Below is a small trained network, with its code and all its weights. Each question gives an input and a class and asks what happens when units are switched off, that is, made to give their printed mean instead of their output.

import numpy as np


def w(rows, s, z=0):
    codes = np.array(rows[::2]) - 128.0
    scale = np.full(codes.shape[1], s)
    scale[-1] = z or s
    return codes * scale


def f(y):
    return y / 2 * (1 + np.tanh(0.7978845608 * (y + 0.044715 * y**3)))


def log_softmax(a):
    a = a - a.max(-1, keepdims=True)
    return a - np.log(np.exp(a).sum(-1, keepdims=True))


def net(x, mask):
    res = np.array(x, float).reshape(1, 5) / 4 @ E
    y = f(res @ A[0][:, :-1].T + A[0][:, -1])
    res = res + np.where(mask, y, B[0][:, -1]) @ B[0][:, :-1]
    return log_softmax(res[-1] @ U[:, :-1].T + U[:, -1])


A, B = {}, {}
E = w([
[131,122,123,129,130],'x0',
[131,128,134,126,128],'x1',
[64,85,78,177,8],'x2',
[72,74,127,1,106],'x3',
[158,204,40,92,65],'x4',
],0.0081)
A[0] = w([
[162,134,149,255,103,148],'n0',
[78,88,105,18,144,75],'n1',
[104,72,197,182,138,154],'n2',
[108,104,145,160,54,97],'n3',
[151,245,94,87,92,125],'n4',
[104,215,66,90,93,144],'n5',
[224,185,177,51,143,91],'n6',
[204,186,152,242,113,148],'n7',
[126,76,70,175,58,254],'n8',
[68,107,126,83,55,160],'n9',
[200,110,108,198,131,68],'n10',
[141,62,178,106,105,173],'n11',
[154,134,116,113,218,83],'n12',
[133,70,105,156,78,65],'n13',
[88,78,178,156,167,61],'n14',
[183,142,162,70,187,94],'n15',
[63,72,162,168,179,106],'n16',
[152,64,230,141,160,111],'n17',
[97,87,134,163,53,84],'n18',
[114,146,92,119,209,77],'n19',
[91,125,152,133,21,142],'n20',
[127,202,114,194,174,79],'n21',
[106,106,153,52,106,77],'n22',
],0.0096,0.0086)
B[0] = w([
[96,144,115,40,117,194],'n0',
[59,195,171,87,37,176],'n1',
[202,58,80,122,100,185],'n2',
[75,177,123,199,173,155],'n3',
[187,36,45,156,96,173],'n4',
[163,60,70,139,122,179],'n5',
[69,143,74,233,201,167],'n6',
[120,169,103,27,113,203],'n7',
[142,111,158,132,229,247],'n8',
[155,154,103,72,146,202],'n9',
[38,229,153,78,2,141],'n10',
[140,116,134,79,127,178],'n11',
[73,131,65,145,141,150],'n12',
[35,215,64,222,113,140],'n13',
[114,72,5,212,11,146],'n14',
[90,181,113,192,177,165],'n15',
[124,85,35,123,117,166],'n16',
[127,89,85,119,123,178],'n17',
[65,173,117,187,165,162],'n18',
[78,170,114,165,121,130],'n19',
[134,159,137,173,168,188],'n20',
[78,146,133,100,84,151],'n21',
[78,202,105,111,69,150],'n22',
],0.008,0.011)
U = w([
[46,177,105,232,204,71],'0',
[55,173,133,41,35,64],'1',
[161,109,119,83,187,254],'2',
[196,52,52,154,86,29],'3',
[159,116,135,76,205,217],'4',
[237,112,254,184,127,113],'5',
],0.0091,0.0081)

Each question gives the input, the list of numbers given to net, and the class t.
The units are the neurons (one row each of A and B). Each row of codes is followed by its name. A weight is (code - 128) times the scale printed after its matrix; where a second scale follows, it is the last column's (A, B and U).
mask holds one flag per neuron, in row order. A switched-off neuron (its flag False) gives its mean, the last column of its row in B, instead of its output. The means were averaged over made-up inputs and are rounded, as every weight is.
A unit's drop is (log p(t) with every unit on - log p(t) with that unit switched off) / (log p(t) with every unit on - log p(t) with every unit switched off).
The circuit of an input: a set's keep is (log p(t) with only the set's units on - log p(t) with every unit switched off) / (log p(t) with every unit on - log p(t) with every unit switched off). Starting from the 12 units with the biggest drops (on a tie, the unit counted first), units are removed one at a time, each time the one whose removal leaves the highest keep (on an exact tie, the one counted first), for as long as the keep stays at least 0.8.
circuit, biggest first: the units of the circuit, biggest drop first
most important unit: the unit with the biggest drop
top k neurons: the k neurons with the biggest drops, biggest first
drop when u is switched off: that unit's drop, to one decimal
input [-3,6,3,6,7], class 3: circuit, biggest first => n4
input [5,-7,-8,6,1], class 0: circuit, biggest first => n6, n15
input [8,-5,-6,-4,8], class 3: top 3 neurons => n4, n5, n8
input [-5,1,-2,4,5], class 3: circuit, biggest first => n4, n5
input [-6,1,-4,7,-4], class 1: top 3 neurons => n1, n8, n22
input [-1,0,-3,-7,-8], class 3: circuit, biggest first => n2, n14
input [0,4,-4,4,-2], class 0: circuit, biggest first => n15, n7
input [7,-4,3,-7,0], class 1: circuit, biggest first => n10, n7
input [3,4,-1,5,-7], class 3: circuit, biggest first => n14, n2, n16
input [-1,4,-5,7,1], class 1: top 2 neurons => n1, n8
input [-4,2,-5,-7,6], class 1: top 3 neurons => n7, n10, n21
input [-4,0,-5,4,0], class 0: top 2 neurons => n6, n15
input [5,-5,4,-2,-7], class 3: top 3 neurons => n2, n14, n16
input [-5,-2,0,6,-6], class 1: top 3 neurons => n1, n8, n22
input [-4,2,-7,-7,5], class 0: circuit, biggest first => n6
input [4,6,3,-1,8], class 3: top 2 neurons => n4, n5
input [-2,-4,2,7,-5], class 1: top 2 neurons => n1, n22
input [6,-8,-8,7,1], class 0: drop when n15 is switched off => 0.2
input [6,4,-7,-2,1], class 0: drop when n6 is switched off => 0.2
input [3,-4,-1,6,1], class 1: drop when n1 is switched off => 0.8
input [-3,8,2,-8,-4], class 1: most important unit => n10
